Below is a small trained network, with its code and all its weights. Each question gives an input and a class and asks what happens when units are switched off, that is, made to give their printed mean instead of their output.

import numpy as np


def w(rows, s, z=0):
    codes = np.array(rows[::2]) - 128.0
    scale = np.full(codes.shape[1], s)
    scale[-1] = z or s
    return codes * scale


def norm(h):
    return h / np.sqrt((h * h).mean(-1, keepdims=True) + 1e-5)


def f(y):
    return y / 2 * (1 + np.tanh(0.7978845608 * (y + 0.044715 * y**3)))


def log_softmax(a):
    a = a - a.max(-1, keepdims=True)
    return a - np.log(np.exp(a).sum(-1, keepdims=True))


def net(x, mask):
    res = np.array(x, float).reshape(1, 3) / 4 @ E
    u = 0
    for l in range(2):
        y = f(norm(res) @ A[l][:, :-1].T + A[l][:, -1])
        res = res + np.where(mask[u : u + 12], y, B[l][:, -1]) @ B[l][:, :-1]
        u += 12
    return log_softmax(norm(res)[-1] @ U[:, :-1].T + U[:, -1])


A, B = {}, {}
E = w([
[56,182,137,98,122,236,151],'x0',
[78,100,114,137,81,71,238],'x1',
[126,53,245,78,158,124,143],'x2',
],0.011)
A[0] = w([
[151,101,52,118,124,18,76,89],'0.n0',
[97,141,117,121,127,167,152,34],'0.n1',
[127,197,107,198,62,85,147,111],'0.n2',
[176,133,118,130,129,151,114,3],'0.n3',
[135,108,220,87,176,110,153,251],'0.n4',
[156,182,30,122,87,137,72,61],'0.n5',
[2,149,130,75,111,165,91,124],'0.n6',
[93,185,144,94,179,199,166,88],'0.n7',
[138,139,164,132,108,148,47,55],'0.n8',
[240,51,149,108,167,55,108,59],'0.n9',
[150,92,124,119,118,72,120,61],'0.n10',
[129,133,140,131,87,115,145,68],'0.n11',
],0.0073,0.0028)
B[0] = w([
[196,168,149,137,42,195,155,245],'0.n0',
[176,128,169,170,91,179,88,132],'0.n1',
[113,162,136,128,241,161,183,219],'0.n2',
[9,92,108,87,107,104,153,115],'0.n3',
[116,254,77,184,213,140,173,254],'0.n4',
[140,227,131,119,233,107,188,237],'0.n5',
[207,131,144,150,58,92,146,208],'0.n6',
[240,162,149,152,73,171,167,197],'0.n7',
[94,45,29,106,115,86,161,154],'0.n8',
[222,139,137,125,69,151,179,246],'0.n9',
[165,118,134,105,79,204,96,153],'0.n10',
[104,140,127,204,147,145,73,122],'0.n11',
],0.006,0.0043)
A[1] = w([
[158,165,193,117,158,198,212,137],'1.n0',
[72,80,95,107,69,60,207,149],'1.n1',
[149,77,232,78,195,143,157,32],'1.n2',
[89,173,121,106,121,53,144,70],'1.n3',
[97,141,67,171,204,147,160,165],'1.n4',
[150,77,120,148,147,141,2,150],'1.n5',
[132,73,238,103,170,155,170,84],'1.n6',
[152,99,79,115,46,205,137,84],'1.n7',
[131,100,108,35,185,164,40,115],'1.n8',
[29,193,154,116,88,239,82,171],'1.n9',
[206,181,121,100,136,147,63,156],'1.n10',
[56,155,150,28,71,217,159,2],'1.n11',
],0.0096,0.0045)
B[1] = w([
[105,96,109,72,118,60,4,254],'1.n0',
[61,87,189,168,169,254,40,188],'1.n1',
[168,248,27,151,139,124,219,165],'1.n2',
[122,132,166,88,161,137,92,133],'1.n3',
[153,93,171,78,170,80,123,194],'1.n4',
[87,76,158,210,123,199,169,153],'1.n5',
[138,204,45,150,169,142,167,174],'1.n6',
[140,114,166,67,145,76,90,145],'1.n7',
[21,82,149,134,125,103,76,156],'1.n8',
[200,78,124,215,125,104,213,197],'1.n9',
[29,85,174,124,109,143,168,229],'1.n10',
[216,108,123,170,100,161,162,157],'1.n11',
],0.0086,0.0089)
U = w([
[146,222,66,138,209,81,177,157],'0',
[247,87,154,167,4,131,165,186],'1',
[30,50,167,185,142,162,118,177],'2',
[100,81,153,17,98,31,30,133],'3',
[69,115,67,78,42,108,114,3],'4',
],0.013,0.0057)

Each question gives the input, the list of numbers given to net, and the class t.
The units are the neurons (one row each of A and B). Each row of codes is followed by its name. A weight is (code - 128) times the scale printed after its matrix; where a second scale follows, it is the last column's (A, B and U).
mask holds one flag per neuron, layer by layer. A switched-off neuron (its flag False) gives its mean, the last column of its row in B, instead of its output. The means were averaged over made-up inputs and are rounded, as every weight is.
A unit's drop is (log p(t) with every unit on - log p(t) with that unit switched off) / (log p(t) with every unit on - log p(t) with every unit switched off).
The circuit of an input: a set's keep is (log p(t) with only the set's units on - log p(t) with every unit switched off) / (log p(t) with every unit on - log p(t) with every unit switched off). Starting from the 12 units with the biggest drops (on a tie, the unit counted first), units are removed one at a time, each time the one whose removal leaves the highest keep (on an exact tie, the one counted first), for as long as the keep stays at least 0.8.
units of the circuit, in order: the units of the circuit, biggest drop first
most important unit: the unit with the biggest drop
top k neurons: the k neurons with the biggest drops, biggest first
k most important neurons of layer l: the k neurons of layer l with the biggest drops, biggest first
drop when u is switched off: that unit's drop, to one decimal
input [-4,-3,3], class 1: 2 most important neurons of layer 0 : 0.n9; 0.n5
input [-8,-7,3], class 1: most important neuron of layer 1 : 1.n1
input [-3,2,2], class 3: 3 most important neurons of layer 1 : 1.n0; 1.n9; 1.n11
input [-5,6,6], class 0: top 2 neurons : 1.n2; 1.n6
input [-1,-5,-4], class 2: 2 most important neurons of layer 1 : 1.n10; 1.n0
input [-3,3,-3], class 3: top 2 neurons : 0.n2; 1.n9
input [-3,-5,4], class 2: 3 most important neurons of layer 1 : 1.n10; 1.n5; 1.n8
input [-2,-5,-4], class 2: top 2 neurons : 0.n4; 1.n10
input [3,-3,-3], class 3: 2 most important neurons of layer 0 : 0.n5; 0.n4
input [0,3,0], class 3: units of the circuit, in order : 1.n9; 1.n2
input [-1,4,-2], class 2: top 4 neurons : 1.n1; 0.n4; 0.n5; 0.n7
input [-5,5,5], class 0: 3 most important neurons of layer 1 : 1.n6; 1.n2; 1.n10
input [-3,2,3], class 3: 3 most important neurons of layer 0 : 0.n4; 0.n9; 0.n2
input [6,-5,6], class 0: top 3 neurons : 1.n6; 1.n2; 0.n0
input [8,6,5], class 1: most important unit : 1.n11
input [-2,6,-4], class 2: top 2 neurons : 1.n1; 0.n4
input [-2,-4,0], class 2: 2 most important neurons of layer 1 : 1.n0; 1.n5
input [-3,2,-2], class 3: top 2 neurons : 1.n9; 0.n2
input [3,3,1], class 3: 4 most important neurons of layer 0 : 0.n6; 0.n0; 0.n7; 0.n10
input [-2,8,0], class 2: units of the circuit, in order : 1.n1
input [8,-7,-3], class 1: 2 most important neurons of layer 0 : 0.n7; 0.n6
input [2,3,2], class 3: top 2 neurons : 1.n0; 0.n4
input [-5,8,2], class 2: drop when 1.n1 is switched off : 1.6
input [8,1,-6], class 1: drop when 1.n9 is switched off : 0.2
input [8,3,3], class 1: drop when 1.n5 is switched off : 0.0
input [0,3,-3], class 3: drop when 1.n6 is switched off : 0.1
input [1,-3,8], class 0: top neuron : 1.n2
